Here is a tiny trained network, its code and every weight. The questions are about switching its units off for an input and a target symbol, where a switched-off unit gives its printed mean instead of its output.

import numpy as np


def w(rows, s, z=0):
    codes = np.array(rows[::2]) - 128.0
    scale = np.full(codes.shape[1], s)
    scale[-1] = z or s
    return codes * scale


def norm(h):
    return h / np.sqrt((h * h).mean(-1, keepdims=True) + 1e-5)


def f(y):
    return np.maximum(y, 0)


def softmax(a):
    e = np.exp(a - a.max(-1, keepdims=True))
    return e / e.sum(-1, keepdims=True)


def log_softmax(a):
    a = a - a.max(-1, keepdims=True)
    return a - np.log(np.exp(a).sum(-1, keepdims=True))


def net(x, mask):
    ids = ['Σδζθμτ'.index(c) for c in x.split()]
    T = len(ids)
    res = E[ids] + P[:T]
    u = 0
    for l in range(3):
        q, k, v = (norm(res) @ M[l].T for M in (Q, K, V))
        z = softmax(np.where(np.tri(T) > 0, q @ k.T / 2**0.5, -1e9)) @ v
        res = res + np.where(mask[u], z, O[l][:, -1]) @ O[l][:, :-1]
        u += 1
        y = f(norm(res) @ A[l][:, :-1].T + A[l][:, -1])
        res = res + np.where(mask[u : u + 4], y, B[l][:, -1]) @ B[l][:, :-1]
        u += 4
    return log_softmax(norm(res)[-1] @ U[:, :-1].T + U[:, -1])


Q, K, V, O, A, B = {}, {}, {}, {}, {}, {}
E = w([
[174,41,89],'Σ',
[208,151,65],'δ',
[183,125,116],'ζ',
[197,163,254],'θ',
[77,200,126],'μ',
[152,24,111],'τ',
],0.01)
P = w([
[32,195,160],'0',
[254,141,30],'1',
[122,133,32],'2',
[148,130,12],'3',
[221,103,66],'4',
[229,98,76],'5',
[226,86,82],'6',
],0.0052)
Q[0] = w([
[135,113,164],'0.h0',
[8,142,166],'0.h0',
],0.011)
K[0] = w([
[201,229,41],'0.h0',
[77,94,1],'0.h0',
],0.0086)
V[0] = w([
[135,136,237],'0.h0',
[74,2,223],'0.h0',
],0.0078)
O[0] = w([
[162,151,255,172],'0.h0',
[175,187,167,2],'0.h0',
],0.0098,0.0036)
A[0] = w([
[146,108,99,99],'0.n0',
[196,246,92,91],'0.n1',
[172,122,182,138],'0.n2',
[121,145,169,2],'0.n3',
],0.013,0.0026)
B[0] = w([
[16,217,254,194],'0.n0',
[240,147,198,247],'0.n1',
[184,41,64,255],'0.n2',
[80,115,157,144],'0.n3',
],0.0059,0.0052)
Q[1] = w([
[126,144,250],'1.h0',
[140,87,108],'1.h0',
],0.012)
K[1] = w([
[232,86,125],'1.h0',
[134,107,254],'1.h0',
],0.0083)
V[1] = w([
[66,225,135],'1.h0',
[86,65,254],'1.h0',
],0.0085)
O[1] = w([
[58,39,227,3],'1.h0',
[103,10,97,85],'1.h0',
],0.012,0.0038)
A[1] = w([
[153,177,116,5],'1.n0',
[142,112,157,16],'1.n1',
[2,48,96,87],'1.n2',
[122,134,125,38],'1.n3',
],0.013,0.0022)
B[1] = w([
[143,79,117,255],'1.n0',
[2,217,125,143],'1.n1',
[187,159,154,238],'1.n2',
[19,186,106,128],'1.n3',
],0.0066,0.0028)
Q[2] = w([
[103,249,51],'2.h0',
[138,107,186],'2.h0',
],0.011)
K[2] = w([
[84,127,242],'2.h0',
[64,155,2],'2.h0',
],0.0087)
V[2] = w([
[125,47,2],'2.h0',
[207,32,193],'2.h0',
],0.0091)
O[2] = w([
[171,38,81,252],'2.h0',
[163,59,250,185],'2.h0',
],0.012,0.0015)
A[2] = w([
[59,158,255,172],'2.n0',
[182,237,121,185],'2.n1',
[116,87,133,41],'2.n2',
[102,180,173,3],'2.n3',
],0.0089,0.005)
B[2] = w([
[2,141,95,169],'2.n0',
[175,116,219,255],'2.n1',
[162,115,99,128],'2.n2',
[172,160,124,132],'2.n3',
],0.013,0.0064)
U = w([
[136,162,11,253],'Σ',
[254,225,149,35],'δ',
[142,109,152,10],'ζ',
[29,81,168,175],'θ',
[104,238,164,161],'μ',
[135,14,96,116],'τ',
],0.0091,0.0035)

Each question gives the input, a string of symbols that net reads in full, and the target symbol t.
The units are the heads (2 rows each of Q, K, V and O) and the neurons (one row each of A and B). Each row of codes is followed by its name. A weight is (code - 128) times the scale printed after its matrix; where a second scale follows, it is the last column's (O, A, B and U).
mask holds one flag per unit, layer by layer, with each layer's heads first. A switched-off unit (its flag False) gives its mean, the last column of its rows in O or B, instead of its output. The means were averaged over made-up inputs and are rounded, as every weight is.
A unit's drop is (log p(t) with every unit on - log p(t) with that unit switched off) / (log p(t) with every unit on - log p(t) with every unit switched off).
The circuit of an input: a set's keep is (log p(t) with only the set's units on - log p(t) with every unit switched off) / (log p(t) with every unit on - log p(t) with every unit switched off). Starting from the 12 units with the biggest drops (on a tie, the unit counted first), units are removed one at a time, each time the one whose removal leaves the highest keep (on an exact tie, the one counted first), for as long as the keep stays at least 0.8.
units of the circuit, in order: the units of the circuit, biggest drop first
most important unit: the unit with the biggest drop
top k neurons: the k neurons with the biggest drops, biggest first
k most important neurons of layer l: the k neurons of layer l with the biggest drops, biggest first
drop when u is switched off: that unit's drop, to one decimal
input δ Σ ζ Σ, target Σ: units of the circuit, in order -> [0.h0, 1.h0]
input μ ζ τ ζ δ, target θ: units of the circuit, in order -> [1.h0, 0.h0, 0.n0]
input ζ θ θ, target τ: units of the circuit, in order -> [1.h0, 2.h0]
input δ τ ζ μ, target Σ: most important unit -> 0.h0
input τ τ ζ τ, target δ: units of the circuit, in order -> [0.h0, 1.h0, 0.n2]
input ζ θ ζ θ ζ, target τ: units of the circuit, in order -> [2.h0, 1.h0]
input Σ τ μ τ δ τ τ, target μ: units of the circuit, in order -> [0.h0, 1.h0, 2.h0, 0.n2]
input ζ δ δ, target τ: units of the circuit, in order -> [1.h0, 0.n2]
input Σ δ δ τ τ Σ, target μ: top 4 neurons -> [0.n2, 0.n0, 0.n1, 2.n0]
input ζ τ τ μ, target τ: units of the circuit, in order -> [2.h0, 0.h0, 0.n2, 1.h0]
input Σ μ ζ τ Σ δ, target μ: top 2 neurons -> [0.n2, 0.n0]
input ζ ζ μ, target τ: units of the circuit, in order -> [2.h0, 0.h0]
input ζ μ ζ, target τ: top 2 neurons -> [0.n2, 2.n1]
input δ δ τ θ δ μ, target μ: top 2 neurons -> [0.n2, 2.n1]
input θ θ θ θ, target θ: most important neuron of layer 2 -> [2.n0]
input μ τ Σ δ Σ, target θ: 2 most important neurons of layer 0 -> [0.n0, 0.n2]
input τ ζ τ, target δ: drop when 0.n2 is switched off -> 0.4
input δ τ τ, target Σ: drop when 2.h0 is switched off -> 0.2
input δ ζ Σ θ, target Σ: drop when 2.h0 is switched off -> 0.6
input Σ ζ δ, target μ: drop when 0.n0 is switched off -> 0.4
input δ δ δ δ ζ δ ζ, target Σ: top neuron -> [0.n1]
input Σ δ ζ, target μ: 2 most important neurons of layer 0 -> [0.n2, 0.n0]
